Below is a small trained network, with its code and all its weights. Each question gives an input and a class and asks what happens when units are switched off, that is, made to give their printed mean instead of their output.

import numpy as np


def w(rows, s, z=0):
    codes = np.array(rows[::2]) - 128.0
    scale = np.full(codes.shape[1], s)
    scale[-1] = z or s
    return codes * scale


def norm(h):
    return h / np.sqrt((h * h).mean(-1, keepdims=True) + 1e-5)


def f(y):
    return np.maximum(y, 0)


def log_softmax(a):
    a = a - a.max(-1, keepdims=True)
    return a - np.log(np.exp(a).sum(-1, keepdims=True))


def net(x, mask):
    res = np.array(x, float).reshape(1, 2) / 4 @ E
    u = 0
    for l in range(4):
        y = f(norm(res) @ A[l][:, :-1].T + A[l][:, -1])
        res = res + np.where(mask[u : u + 6], y, B[l][:, -1]) @ B[l][:, :-1]
        u += 6
    return log_softmax(norm(res)[-1] @ U[:, :-1].T + U[:, -1])


A, B = {}, {}
E = w([
[130,136,83,117,91,94],'x0',
[102,116,253,140,133,106],'x1',
],0.003)
A[0] = w([
[156,166,94,133,101,147,107],'0.n0',
[109,117,154,117,54,2,85],'0.n1',
[181,132,6,96,96,92,83],'0.n2',
[162,129,65,132,99,115,99],'0.n3',
[110,153,108,73,72,11,4],'0.n4',
[100,149,52,79,23,53,4],'0.n5',
],0.0036,0.0022)
B[0] = w([
[112,129,133,95,147,88,169],'0.n0',
[188,120,200,145,66,100,201],'0.n1',
[80,136,120,96,75,94,252],'0.n2',
[95,157,103,110,125,99,191],'0.n3',
[212,111,164,179,118,160,168],'0.n4',
[201,101,130,218,141,254,199],'0.n5',
],0.0045,0.0034)
A[1] = w([
[1,145,12,140,86,129,65],'1.n0',
[197,125,61,137,191,183,6],'1.n1',
[103,107,174,133,223,138,165],'1.n2',
[92,125,117,73,116,121,61],'1.n3',
[83,141,135,93,76,6,171],'1.n4',
[154,182,150,112,112,69,88],'1.n5',
],0.0037,0.0012)
B[1] = w([
[139,191,176,19,174,191,252],'1.n0',
[183,158,117,178,216,31,157],'1.n1',
[117,129,3,158,95,142,201],'1.n2',
[195,153,147,129,154,141,148],'1.n3',
[111,158,113,85,117,66,192],'1.n4',
[83,141,134,96,136,127,151],'1.n5',
],0.0042,0.0032)
A[2] = w([
[82,91,118,133,100,170,2],'2.n0',
[139,119,69,113,105,91,106],'2.n1',
[108,154,120,1,152,152,28],'2.n2',
[100,89,169,118,157,134,118],'2.n3',
[112,121,145,110,108,16,153],'2.n4',
[138,123,167,117,127,111,111],'2.n5',
],0.0055,0.0009)
B[2] = w([
[75,134,183,107,132,197,146],'2.n0',
[95,102,252,140,165,142,166],'2.n1',
[203,181,117,35,162,175,254],'2.n2',
[164,143,40,100,124,157,166],'2.n3',
[58,66,46,80,76,51,192],'2.n4',
[105,139,58,90,127,133,171],'2.n5',
],0.0037)
A[3] = w([
[98,142,45,136,69,157,253],'3.n0',
[102,124,203,88,91,5,139],'3.n1',
[53,107,156,61,82,2,77],'3.n2',
[120,133,161,123,147,182,62],'3.n3',
[111,184,114,7,149,149,50],'3.n4',
[175,119,81,198,207,121,56],'3.n5',
],0.0036,0.0016)
B[3] = w([
[158,108,242,118,179,85,234],'3.n0',
[58,65,24,45,91,81,229],'3.n1',
[34,37,166,18,50,46,241],'3.n2',
[33,90,82,122,188,146,159],'3.n3',
[245,175,152,25,195,170,254],'3.n4',
[118,109,63,152,86,1,148],'3.n5',
],0.0027)
U = w([
[51,64,134,52,57,43,165],'0',
[106,163,124,165,121,114,19],'1',
[180,198,107,8,169,164,175],'2',
[208,111,171,215,44,149,165],'3',
[142,132,45,227,192,42,144],'4',
[102,156,116,166,119,118,2],'5',
[31,91,174,181,194,221,161],'6',
],0.014,0.0081)

Each question gives the input, the list of numbers given to net, and the class t.
The units are the neurons (one row each of A and B). Each row of codes is followed by its name. A weight is (code - 128) times the scale printed after its matrix; where a second scale follows, it is the last column's (A, B and U).
mask holds one flag per neuron, layer by layer. A switched-off neuron (its flag False) gives its mean, the last column of its row in B, instead of its output. The means were averaged over made-up inputs and are rounded, as every weight is.
A unit's drop is (log p(t) with every unit on - log p(t) with that unit switched off) / (log p(t) with every unit on - log p(t) with every unit switched off).
The circuit of an input: a set's keep is (log p(t) with only the set's units on - log p(t) with every unit switched off) / (log p(t) with every unit on - log p(t) with every unit switched off). Starting from the 12 units with the biggest drops (on a tie, the unit counted first), units are removed one at a time, each time the one whose removal leaves the highest keep (on an exact tie, the one counted first), for as long as the keep stays at least 0.8.
units of the circuit, in order: the units of the circuit, biggest drop first
top k neurons: the k neurons with the biggest drops, biggest first
top k neurons in layer l: the k neurons of layer l with the biggest drops, biggest first
drop of u: that unit's drop, to one decimal
input [0,4], class 0: units of the circuit, in order	[1.n0]
input [-5,2], class 6: top 2 neurons	[1.n0 1.n2]
input [-2,2], class 6: top 2 neurons	[0.n2 0.n1]
input [-2,3], class 6: top 4 neurons	[0.n2 0.n1 1.n0 0.n3]
input [-8,2], class 6: top 2 neurons	[1.n0 2.n2]
input [-2,0], class 6: top 3 neurons	[0.n2 0.n5 0.n4]
input [-4,7], class 0: top 3 neurons	[0.n5 1.n0 2.n2]
input [-5,0], class 6: top 2 neurons in layer 0	[0.n5 0.n4]
input [-7,-1], class 4: top 3 neurons	[0.n2 1.n0 1.n1]
input [-8,-5], class 4: top 2 neurons	[1.n1 0.n2]
input [-3,5], class 0: top 2 neurons in layer 1	[1.n0 1.n3]
input [-8,7], class 6: top 2 neurons	[0.n2 2.n2]
input [-5,-1], class 4: top 2 neurons	[0.n2 1.n0]
input [-1,0], class 6: top 3 neurons	[0.n2 0.n5 0.n1]
input [-3,-1], class 4: top neuron in layer 1	[1.n1]
input [-2,-1], class 4: top 2 neurons in layer 0	[0.n2 0.n3]
input [-6,3], class 6: drop of 1.n0	1.0
input [-1,2], class 0: drop of 0.n5	3.4
input [8,2], class 3: drop of 0.n5	0.8
